Facts:
<1523>: ρ <722>; γ l
<159>: ρ <1611>; γ l
<698>: ρ <423>; γ b
<1766>: ρ <865>; γ c
<1299>: ρ <722>; γ d
<799>: ρ <745>; γ b
<676>: ρ <1578>; γ f
<1180>: ρ <722>
<1760>: ρ <660>; γ a
<63>: ρ <423>; γ f
<1780>: β <761>, <1429>; ρ <660>; γ b
<382>: ρ <1611>; γ c
<673>: ρ <346>; γ e
<1107>: ρ <1476>; γ c
<1427>: ρ <1578>
<15>: ρ <865>; γ e
<536>: ρ <1475>; γ a
<817>: ρ <590>; γ d
<702>: ρ <434>; γ f
<128>: ρ <13>; γ l
<1407>: ρ <423>; γ j
<1001>: ρ <1716>; γ h
<141>: ρ <1699>; γ b
<1269>: ρ <784>; γ b
<1529>: β <410>, <1248>, <773>, <1269>; ρ <1578>; γ g
<332>: ρ <1611>; γ k
<436>: β <603>; ρ <376>; γ g
<1128>: β <1523>, <673>; ρ <376>; γ i
<54>: ρ <329>; γ b
<1084>: ρ <13>
<1079>: β <1271>, <782>; ρ <722>; γ g
<590>: β <636>
<278>: ρ <1476>; γ a
<29>: ρ <1462>; γ e
<1335>: β <211>; ρ <722>; γ e
<1030>: ρ <1476>; γ l
<114>: ρ <878>; γ f
<376>: β <1523>
<1102>: ρ <1716>
<1614>: ρ <13>; γ f
<782>: β <761>; ρ <13>; γ b
<346>: β <673>, <540>
<716>: ρ <865>
<760>: ρ <1578>
<64>: ρ <722>; γ j
<970>: ρ <434>
<1173>: β <1400>; ρ <1212>
<434>: β <1049>
<123>: β <1271>, <1316>; ρ <878>; γ k
<1280>: ρ <13>; γ j
<662>: ρ <722>; γ f
<1400>: β <1248>; ρ <376>; γ e
<322>: ρ <1271>; γ e
<152>: ρ <423>; γ c
<636>: β <1269>; ρ <13>; γ d
<1257>: ρ <376>; γ b
<156>: ρ <1212>; γ d
<1092>: ρ <590>; γ b
<1162>: ρ <99>; γ f
<204>: β <716>; ρ <660>
<739>: ρ <1271>; γ j
<603>: β <761>, <716>, <1269>; ρ <590>; γ j
<342>: ρ <423>; γ d
<281>: ρ <1611>; γ b
<449>: ρ <784>
<211>: β <1248>; ρ <11>
<1248>: ρ <1611>; γ d
<1080>: ρ <376>; γ d
<1731>: ρ <434>; γ i
<245>: ρ <99>; γ b
<573>: ρ <1429>; γ k
<366>: ρ <865>; γ d
<635>: ρ <1462>; γ i
<778>: ρ <100>
<1206>: β <1475>, <281>; ρ <1462>; γ h
<1276>: ρ <878>
<1660>: β <1206>; ρ <784>
<827>: β <434>
<453>: ρ <1699>; γ a
<899>: β <590>; ρ <329>
<1716>: β <1316>
<1498>: ρ <1578>
<893>: ρ <1611>; γ g
<1060>: ρ <1699>; γ h
<374>: ρ <13>; γ a
<1626>: ρ <1750>; γ a
<1402>: ρ <1716>; γ a
<1271>: β <434>
<378>: ρ <13>; γ g
<648>: β <865>; ρ <99>
<1176>: ρ <865>; γ i
<27>: ρ <1462>
<773>: ρ <1476>; γ d
<91>: ρ <1578>; γ c
<943>: ρ <865>; γ b
<1319>: ρ <1212>; γ c
<1694>: ρ <1707>; γ b
<647>: ρ <1716>; γ g
<67>: β <99>; ρ <1578>; γ e
<507>: ρ <1716>; γ b
<600>: ρ <65>; γ f
<614>: ρ <784>; γ h
<866>: ρ <878>; γ e
<1046>: ρ <865>; γ h
<540>: ρ <1052>; γ c
<628>: β <817>, <204>; ρ <784>; γ g
<1265>: β <1084>, <827>; ρ <865>; γ f
<1625>: ρ <1578>; γ a
<73>: ρ <745>; γ h
<1571>: β <761>, <1269>; ρ <13>; γ h
<310>: ρ <65>
<569>: ρ <878>; γ g
<1216>: ρ <1476>
<1115>: ρ <784>; γ i
<506>: ρ <1716>; γ j
<1049>: ρ <1578>; γ b
<1264>: ρ <99>; γ a
<1316>: β <1248>; ρ <865>; γ a
<1090>: β <865>; ρ <827>; γ c
<1740>: ρ <423>; γ h
<1095>: ρ <660>; γ l
<1409>: ρ <1578>; γ k
<111>: ρ <376>; γ a
<999>: ρ <65>; γ h
<301>: ρ <434>; γ e
<962>: ρ <99>
<390>: ρ <590>
<761>: β <1475>; ρ <660>; γ e
<370>: ρ <722>
<99>: β <434>
<865>: β <1475>, <1248>, <1269>
<1800>: β <865>, <540>; ρ <434>; γ g
<1492>: ρ <590>; γ a
<657>: ρ <1429>
<646>: ρ <722>; γ b
<1296>: ρ <878>
<528>: ρ <1707>; γ h
<1545>: ρ <99>; γ c
<365>: ρ <745>; γ j
<1035>: ρ <745>; γ c
<286>: ρ <1052>; γ h
<1703>: ρ <1611>
<1794>: ρ <1578>; γ j
<979>: ρ <1611>; γ j
<300>: ρ <784>; γ c
<1009>: ρ <99>; γ g
<1305>: ρ <99>; γ j
<1490>: β <673>, <1049>; ρ <1611>
<90>: ρ <1611>

Known rows:
<64>: [ -5  -5  -7   6  11 -17  -1  -2   4  -7   4  11  11  10  -1  -5   9  -5
   6   2  -5 -11   1   6   3  20   2  -2   4]
<761>: [-7 -1  5 -1 15 11  9 -3  0  9  2  2  7  0  2 -1 -4 -6 -3  6 -6 17 -6 -2
  0 -1 -4 -1  4]
<1571>: [-10 -17   2  10 -17   7  -6  14   5   4   0   1 -18 -12  -1   3  -4   2
  24 -11   7  -1  -2  -4   6 -16  -2  -7  14]
<211>: [-6 -7 10  1  9  0 -2  3  4  5 -4 -7 -1  2  4  5  2  1  1  2 -3 10 -6 -3
  4 -3  0  0 10]
<1523>: [ -4  18 -59  -4 -19 -33 -10 -21 -14  -2  13  -4  15   0 -11 -10  -7 -10
 -28   7 -11 -19   7   1   9 -35  34   7  -4]
<376>: [-10   6 -60 -17 -24   4 -10 -14  -7 -23  26  -3 -22   8 -10  -6   6 -10
 -22  11  -4   2  22  -7  -5 -35  25  -9  31]
<286>: [ -3  -1  -6   4 -15  -7  -8   4   4   6   0   2  -1  -3   9   1   8   4
  10  -9   8   0  -3  -1   4  -5  11   2   2]
<278>: [-4  0 -3  0 -2  3  0  2  1 10  1  0 -1  0  2 -6  5  2  1 -2  3  3 -3 -3
  0 -5  8  2  4]
<1766>: [-3  8 -2 -4 -9 -2 -5  5 -6 13  0 -4  9  4 13 -6 18  4  3  5 18 10 10  3
  4 -9 -5  1  8]
<453>: [-4  0 -4  0 -2  3  0  2  1 10  1  0 -1  0  3 -5  5  2  1 -2  3  4 -3 -4
  1 -4  7  2  4]
<1090>: [-12 -12  -5  -2  -5   0  -7   8   2   2  -7  -7 -15   6   1   1   8  -2
  14   3   1   5  -1   1   5  -2  -7  -8  20]
<1716>: [ -4 -19   2 -12   5  14   2   5   4  -4   1   1 -19  11   9  12  14   6
   7  -3  -4  13  -4  -7  -5  -2   6 -24  26]
<1614>: [  8   1  -1   2  -5  21   2  11  -8  17  -6  -8  -8 -15 -10 -11  -1   4
   0  -3  -9 -10   4  -5   0 -22   4  -6   5]
<300>: [ 1  2 -7 -1 -5 -1 -2  5 -3  7 -3 -1  2 -1  2 -4  9  1  5 -1  4 -2  3  1
  5  2  1 -1  5]
<1319>: [ 1  2 -7 -2 -5  0 -2  4 -3  6 -3 -1  1 -1  3 -3  9  1  4 -1  4 -1  2  1
  5  4  2 -1  5]
<374>: [  2  -4   1   4  -4  13   4   9  -1   8   5   2  -6 -12  -7  -5  -7   3
   3  -6   5  -4   1  -8   3 -14   4   1   5]
<646>: [ -7  -7 -13   0   7 -19   3  -3  -3   7  -1   6  10   9   0  -3   2  -2
   4   1  -4  -8 -10   3   6   6   8  -6   1]
<281>: [  7  21   9  -2   5  -7   4  -5  -3  -1  -7 -16  20 -13   8  20  -3   3
   2   5 -11  14 -16  -7  20  17  10  27  -5]
<100>: [  6  -3  -6  -7  -1  10   6  -1  -4   0   8   2   2  -2  11   7  11   5
  -3   0  -8  13   0  -9  -3   6  16 -12  14]
<1046>: [ -8   5   0   1 -18  -8 -10   4   1  12   3  -1   7   2  20  -2  17   7
   8  -3  23  11   4   2   3 -19   5   3   5]
<1084>: [ 38  12  20 -15  17  20  15  11  -1  10   0  26  12  -9  -2  -6   2  16
 -22 -28  27 -28   6  -6   0  -8  15   1 -26]

Rows:
No name comes twice in this set of rows, the named rows included.
[ 13   9  10 -28   7  23  -2  13  -2  25 -15  10 -11  23  10 -17  35  17
  -9 -15  30 -14   8   5 -13 -32   4 -17  -5] : <1265>
[-13 -11  -3  -3  -1   2   1   4   0   8  -4   0  -7   4   4   3   1  -3
  14   1   5  11  -7   0   6   0  -7  -7  13] : <1780>
[-17  -9  -9  -5   1  16   7   2  -4  10  -5   7  -7   4   2  -3   1 -12
  18   6  -3  15  -4   6   1   0 -15 -14  14] : <436>
[  0  16  10  -4   9   2   7  -1   5  -6   0  -6   6  -2   4   9   3   4
   6   4   0  12 -15 -10  13  26   7  28   0] : <1248>
[ -2  -1 -12   3   5  -7  -2   0  -6  19 -10  -7   4   7  -4 -15  13   3
   1   3 -22 -15  -8   2  -4  -4  14 -10   0] : <662>
[-14   7 -23   9 -17  27  19  -1  -8  27  10  23   7 -10   8 -25   7 -12
  27   2  -4  17  -7   4 -11  18  -3  -3  -3] : <204>
[-22   1 -35   0 -20  39  24  -1 -14  28   5  32  -3  -5   6 -29   6 -22
  38   6  -3  19  -5  11 -12  16 -17 -18   3] : <628>
[ -2 -11   1   1   0   8   5   0  -2   1   6  -6   1  -4  13  12   8   4
   7   5 -15  22  -6  -9  -1  10   9 -14  20] : <590>
[-17 -13   1  -1   4   4  -4   4   5   4  -2  -4 -14   8   0   0   3  -3
   9   4  -1   9  -4  -1   1 -13  -6  -7  18] : <648>
[  8  14 -17   1  -9 -12  -6  -3  -8   1   4  -8  15  -9   0  -3   4   0
 -13   4   0  -3   9  -2  10  -1  12  12   1] : <540>
[ -6  19  -5   8 -12  13  13  -2 -11  30  11   9  30 -11  20 -19  13  -2
  10   9   8  27   1   3  -5   6  -2   7  -7] : <716>
[ -1  -1   4  -5  -1   5   1  -1  -5   4  10  -8  10   1  21  10  17   8
  -3   8   0  27   4  -7  -2  -4   8 -10  20] : <865>
[ -6 -17  -6  -5   5   7  -6   2   5  11 -15  -6 -13   3   4   9  -4 -16
 -13  -1  -2  24   0   3   4  17 -13  -7  10] : <1529>

Now the same objects, written a new way:
Known rows:
<1080>: [-2 10 -2 -1  4  0  2  2  2  9  0  8  2 -5  2 -6  3  1 -3  0 -5  0 -6  7
 -3 10 -1  0  2  9 -7  3  0  8]
<1248>: [-21  20  -7  -7   4 -24  -1 -14  -7  -4  -1  19   1   6 -13 -17   7   8
  -4  12  -7 -13 -33  -4   5 -21  -6   1   6   6 -11   8  -7  -3]
<211>: [-18   6  11 -15   1 -11   1 -10  -2 -15 -11  24  -5  13 -10  -6  -4  -1
   5  18 -16  -1 -22   3   6 -53 -11   2   5   3   1  -4   4 -45]
<11>: [ -9  12  -5  -4  -4   7   4  10   4   8   4   8  -3  -5  -1   8   2   0
  -7  -1   0   2  14   6  -5 -11 -11  -6  -5   7  -6  -2  -2  14]
<370>: [  1  17  -3  -5   8   4   3  17  -4  17  -5  10   4  -3  -2   0   1  -6
   4  13  -2  -2  33   4   9  17  -1  -8   3  10  -5   2   2 -24]
<722>: [ -5  18  -3  -1   0   9   4  19   0  19  -2   8  -1  -2  -4   7   4  -3
   2  14   3  -2  44   2   5   4  -9 -11  -1  11  -5  -1   1   7]
<540>: [ 4 20 -5  0  2  1  2 -1  6  6  5 -5  5 -4 -3 -3 -7  2 -3 -7 -9 -5 10  8
 12  2  6  0  1  0 -5 -2  0  3]
<1052>: [ -9  12  -5  -4  -4   7   4  10   3   8   4   7  -2  -5  -1   8   2   0
  -7   0   0   2  13   6  -5 -11 -12  -6  -5   7  -6  -1  -2  14]
<434>: [ 10 -14  15  -5  -6  12  -3  10   1 -34  -2   2   1 -11  -2   3 -20  16
   2  12   0   6  10  22   2 -19 -27 -17  -6  17  -2  -3  22  59]
<99>: [ 12 -16  16  -5  -6  13  -3  10   0 -32  -3   3   2 -10  -2   2 -19  15
   3  13  -2   6   4  21   2 -20 -26 -17  -6  17  -4  -2  23  51]
<67>: [ -6  18   1  -9   3  14   2 -12  -3 -29  -3  11   5  -7   1 -22 -22  -6
   2  -2  -6  11  -9  17   5  10 -13  -1   2   4   9  -3  13  40]
<436>: [-15 -13  -3   3   7  12  -4  -8   4  -3  -1  10   7   1   4 -10 -11   4
   3   4  -8  -1  -6  12  13   4 -10   5   1   8  -4  -5  16  -7]
<799>: [  6  13   1   7   4   0   3  -2   1   9  -2   2   6  -6   3 -16   5   1
  -4   0  -6  -3 -15   1 -11   3   0  -1   7   7  -7   1  -2  26]
<365>: [ -3  10  -2   0   5   0   2  -2  -1   2  -1   4   1  -3   4  -6   2   4
  -1  -7  -2  -1   3   0   1  12  -1   2   3   5 -12   0   2  19]
<569>: [-10   5  -4  -2   4   0  -1  -1   4   9   4   7  -1  -3   1  -2   2   6
   0  -2  -6   1   4   7   3  18   1   2   1   5 -12   3   3   9]
<1794>: [-10  27  -5  -6   4  10   2 -12  -4  -9   4   7   0  -7   2 -21  -2  -2
   0 -10  -4  12   0   1  -9  28  -2   1   6  -5  -5   0   0  48]
<1001>: [ -3  11  -4  -8   6   2   4   6  -5  -2  -1   7   1  -5   4   2  -1   0
  -3  -8   0   2  16   2   3   6  -4  -1   1   3 -12  -1   1 -15]
<1707>: [ -9  12  -5  -4  -4   7   4  10   4   8   4   8  -3  -5  -1   8   2   0
  -7  -1   0   2  13   6  -4 -10 -11  -7  -5   6  -6  -2  -1  15]
<100>: [ -9  12  -5  -4  -4   7   4  10   3   8   4   8  -2  -5  -1   8   2   0
  -7  -1   0   2  13   6  -5 -11 -11  -7  -5   7  -6  -1  -2  14]
<1476>: [ -8  12  -5  -4  -4   7   4  10   3   8   4   8  -3  -5  -1   8   2   0
  -7  -1   0   2  13   6  -4 -10 -11  -6  -5   7  -7  -2  -1  12]
<63>: [ 10  22  -3   2   2   1   4  -2   0   9  -2   3   6  -4   1 -10   0  -5
  -3  -4  -9  -5 -15   6   3   0   1  -1  -1   6  -5   2   1  19]

Rows:
No name comes twice in this set of rows, the named rows included.
[ -1   9  -1   0   6   0   2  -2  -1   3  -2   4   1  -3   5  -6   2   4
   0  -7  -3  -1   3   1   2  13   1   3   4   6 -13   0   2  13] : <1305>
[ -9  10  -6  -3  -4  10   4  10   3   9   4   9  -1  -4   0   7   3  -1
  -7   0   0   2  11   6  -5 -10 -13  -6  -6   6  -7  -2   0  14] : <1429>
[  1 -18 -11  18  14  20   1 -12   5   9 -11  17  22  -2  24 -31 -18  -1
  -1   1 -13   1 -44   8 -14 -23 -11   9   0   6  -7  -8  27  -4] : <782>
[-17  16 -18  -3  -1  -4   0   5  -3  -3   8   8   7  -7  -7  -2  -2   8
 -13   2   8 -10   4   3   5 -10 -16  -8  -3   9 -10   4  -3  14] : <1611>
[-13 -14 -16   3  15  17   3  -5   1  -1 -10  21  16   1  23 -12 -25  -3
   0  -7  -7   5 -11   8   2 -25 -13  11  -5   0 -11 -11  26 -53] : <1571>
[ -2  11   6  -2   8   1   3   3  -4  -4 -14  12   4   6  -1  -8 -11  -7
  10  16  -4  -7  19   8  25  -2  -7  -2   4  16   5  -4  13 -11] : <1335>
[ -3  12  -9  -4   0   0   7   9  11  15   1  12  -1  -7  10   6  -8   7
  -7  -5  -4   9   6   9 -17 -27  -5  -3  -7   5 -14  -1   5   6] : <13>
[-14  -9 -13   8  11  24   2  -6  -1   0  -7  15  18   3  15 -14 -17 -16
  -3  -4  -4  -6 -15  12  20  -2 -16  11  -5  10   5 -11  20 -32] : <761>
[  3  11  -9  -8   8  -5   6   7   7  11  -3  14   4  -9  11  -1 -12   5
  -4  -5  -8   9  -2  12 -13 -13   2   0  -2   4 -14   2   7 -22] : <1084>
[-15  12  12 -12   1 -15   4 -16  -4 -17 -15  23  -6  16  -8  -9  -5  -4
   6  12 -16  -4 -30   3  14 -47  -9   6   3   7   2  -4   6 -22] : <1400>
[  4  27   2   0   3   9   2 -10  -1  -9   2   3   5 -13   0 -31  -3   0
  -2  -2  -6  11 -16   5 -22  21  -2  -5  10  -1   0   3  -1  69] : <1049>
[-12 -11 -10   7  13   9   2  -9  10   8  -8  20  14   1  18 -18 -22   0
  -1   0 -12   3 -25  13  -3 -25  -7  12   0   7  -3  -8  21 -34] : <636>
[ 1 16  0  1  8  1  2 10 -1 19 -5  8  3 -2 -1 -7  4 -3  5 14 -3 -4 24  3
  7 24  1 -5  6 13 -5  3  2  3] : <1299>
[ 12  -4   9  -5   3   7   0   4  -5  -2   1  -3   5  -5   1   1  13  -6
  -8 -12 -11  -2 -21   4  -3   3  -1   2   5   0  -7  -2  -6 -39] : <1176>
[-17  29  -8 -10  -5  17   4   0   1  -3   8  11  -3  -9  -3  -7  -2  -6
  -6  -4  -2  16  10   7 -15   5 -12  -7  -2  -4   1  -1  -4  43] : <1578>

